Below are the code and all the weights of a small trained network. Each question names an input and a class and asks about switching units off, where a switched-off unit gives its printed mean instead of its output.

import numpy as np


def w(rows, s, z=0):
    codes = np.array(rows[::2]) - 128.0
    scale = np.full(codes.shape[1], s)
    scale[-1] = z or s
    return codes * scale


def f(y):
    return y / 2 * (1 + np.tanh(0.7978845608 * (y + 0.044715 * y**3)))


def log_softmax(a):
    a = a - a.max(-1, keepdims=True)
    return a - np.log(np.exp(a).sum(-1, keepdims=True))


def net(x, mask):
    res = np.array(x, float).reshape(1, 7) / 4 @ E
    y = f(res @ A[0][:, :-1].T + A[0][:, -1])
    res = res + np.where(mask, y, B[0][:, -1]) @ B[0][:, :-1]
    return log_softmax(res[-1] @ U[:, :-1].T + U[:, -1])


A, B = {}, {}
E = w([
[192,43,107,25,93,148],'x0',
[30,139,238,92,134,203],'x1',
[163,142,131,149,98,178],'x2',
[111,6,217,211,108,99],'x3',
[134,129,128,132,126,137],'x4',
[136,132,129,133,122,138],'x5',
[113,120,127,118,144,104],'x6',
],0.011)
A[0] = w([
[186,66,138,91,112,116,2],'N1',
[155,79,20,141,138,156,84],'N2',
[126,133,123,14,159,197,118],'N3',
[121,148,148,187,116,172,135],'N4',
[55,207,116,214,163,147,157],'N5',
[137,151,139,123,102,55,123],'N6',
[110,125,129,7,100,177,127],'N7',
[152,211,78,121,190,129,32],'N8',
[69,159,228,118,93,148,194],'N9',
[155,93,133,225,150,131,161],'N10',
[121,241,50,108,134,113,39],'N11',
[131,162,142,53,188,176,107],'N12',
[138,99,138,115,124,102,99],'N13',
[113,138,125,68,119,153,115],'N14',
[123,74,163,147,98,118,34],'N15',
[137,106,120,246,100,55,168],'N16',
[116,144,198,128,157,153,160],'N17',
[100,180,105,104,104,97,131],'N18',
[166,128,138,131,190,96,116],'N19',
[94,104,103,138,156,141,172],'N20',
[109,146,175,193,85,138,159],'N21',
[131,210,76,106,140,126,105],'N22',
[135,140,146,206,152,65,165],'N23',
[102,96,183,144,123,172,113],'N24',
[104,128,116,50,144,165,133],'N25',
[175,41,116,69,79,120,185],'N26',
[152,91,193,135,114,104,12],'N27',
[114,63,183,135,66,98,60],'N28',
[144,122,112,158,173,153,96],'N29',
[53,109,127,52,153,122,166],'N30',
[165,113,65,128,147,129,233],'N31',
[146,210,101,107,122,104,199],'N32',
[193,116,52,146,148,106,199],'N33',
[166,138,62,125,58,59,254],'N34',
[177,82,174,154,108,134,102],'N35',
],0.012,0.0093)
B[0] = w([
[74,56,238,120,156,24,155],'N1',
[116,108,107,91,201,120,182],'N2',
[237,177,120,147,81,99,201],'N3',
[108,106,168,116,148,141,177],'N4',
[34,6,137,84,222,123,251],'N5',
[186,165,89,131,110,75,148],'N6',
[225,131,118,156,52,145,203],'N7',
[92,28,197,139,122,80,189],'N8',
[141,94,91,61,248,155,245],'N9',
[149,193,148,164,82,118,199],'N10',
[56,97,176,83,127,64,217],'N11',
[196,177,130,117,89,168,179],'N12',
[154,133,155,117,178,127,138],'N13',
[166,159,132,138,117,145,159],'N14',
[75,133,107,79,181,125,153],'N15',
[189,247,121,238,44,100,230],'N16',
[97,93,100,106,165,154,193],'N17',
[123,126,80,109,151,136,169],'N18',
[133,135,106,129,108,184,144],'N19',
[144,142,150,133,53,97,152],'N20',
[123,184,110,124,89,129,203],'N21',
[51,88,135,134,176,107,204],'N22',
[178,209,141,211,10,157,208],'N23',
[87,69,129,163,156,88,186],'N24',
[214,142,146,100,90,179,177],'N25',
[86,132,69,3,255,184,228],'N26',
[89,57,40,1,227,134,145],'N27',
[75,62,128,47,147,129,177],'N28',
[128,107,86,110,131,58,127],'N29',
[139,123,118,163,78,114,187],'N30',
[126,123,184,184,157,90,218],'N31',
[119,155,36,68,234,161,219],'N32',
[37,80,133,66,119,160,233],'N33',
[53,68,186,131,140,67,252],'N34',
[128,106,161,155,149,146,166],'N35',
],0.0067,0.015)
U = w([
[53,79,228,114,129,121,255],'0',
[104,101,9,87,197,159,53],'1',
[176,148,130,135,38,144,116],'2',
],0.014,0.0022)

Each question gives the input, the list of numbers given to net, and the class t.
The units are the neurons (one row each of A and B). Each row of codes is followed by its name. A weight is (code - 128) times the scale printed after its matrix; where a second scale follows, it is the last column's (A, B and U).
mask holds one flag per neuron, in row order. A switched-off neuron (its flag False) gives its mean, the last column of its row in B, instead of its output. The means were averaged over made-up inputs and are rounded, as every weight is.
A unit's drop is (log p(t) with every unit on - log p(t) with that unit switched off) / (log p(t) with every unit on - log p(t) with every unit switched off).
The circuit of an input: a set's keep is (log p(t) with only the set's units on - log p(t) with every unit switched off) / (log p(t) with every unit on - log p(t) with every unit switched off). Starting from the 12 units with the biggest drops (on a tie, the unit counted first), units are removed one at a time, each time the one whose removal leaves the highest keep (on an exact tie, the one counted first), for as long as the keep stays at least 0.8.
units of the circuit, in order: the units of the circuit, biggest drop first
unit that matters most: the unit with the biggest drop
k most important neurons: the k neurons with the biggest drops, biggest first
drop when u is switched off: that unit's drop, to one decimal
input [2,2,-1,6,4,-4,0], class 1: unit that matters most	N34
input [0,-5,-3,5,-8,-1,4], class 2: units of the circuit, in order	[N16, N5]
input [1,-7,-2,2,-7,-3,1], class 0: 2 most important neurons	[N34, N33]
input [-3,-2,7,-1,5,-2,-4], class 0: 2 most important neurons	[N26, N9]
input [-8,4,1,-1,-1,-7,8], class 1: 2 most important neurons	[N9, N34]
input [-8,2,-6,-3,8,6,1], class 1: 4 most important neurons	[N34, N32, N31, N9]
input [0,5,6,-1,3,-7,7], class 1: 3 most important neurons	[N9, N16, N23]
input [0,-5,-7,-2,-1,-6,-2], class 0: 2 most important neurons	[N34, N9]
input [-6,0,-6,8,0,2,-5], class 2: 2 most important neurons	[N16, N23]
input [-6,-5,-1,-7,3,3,0], class 0: 2 most important neurons	[N8, N11]
input [-7,-3,2,-7,-2,2,8], class 0: 2 most important neurons	[N8, N11]
input [4,1,-7,5,6,0,0], class 1: 2 most important neurons	[N26, N34]
input [-7,7,-7,-6,-7,-7,2], class 1: drop when N9 is switched off	0.1
input [-1,-3,4,0,-3,3,8], class 0: units of the circuit, in order	[N9]
input [-5,-3,3,-3,1,2,6], class 0: drop when N25 is switched off	0.0
input [-1,0,3,-8,-1,-3,8], class 0: drop when N26 is switched off	0.5
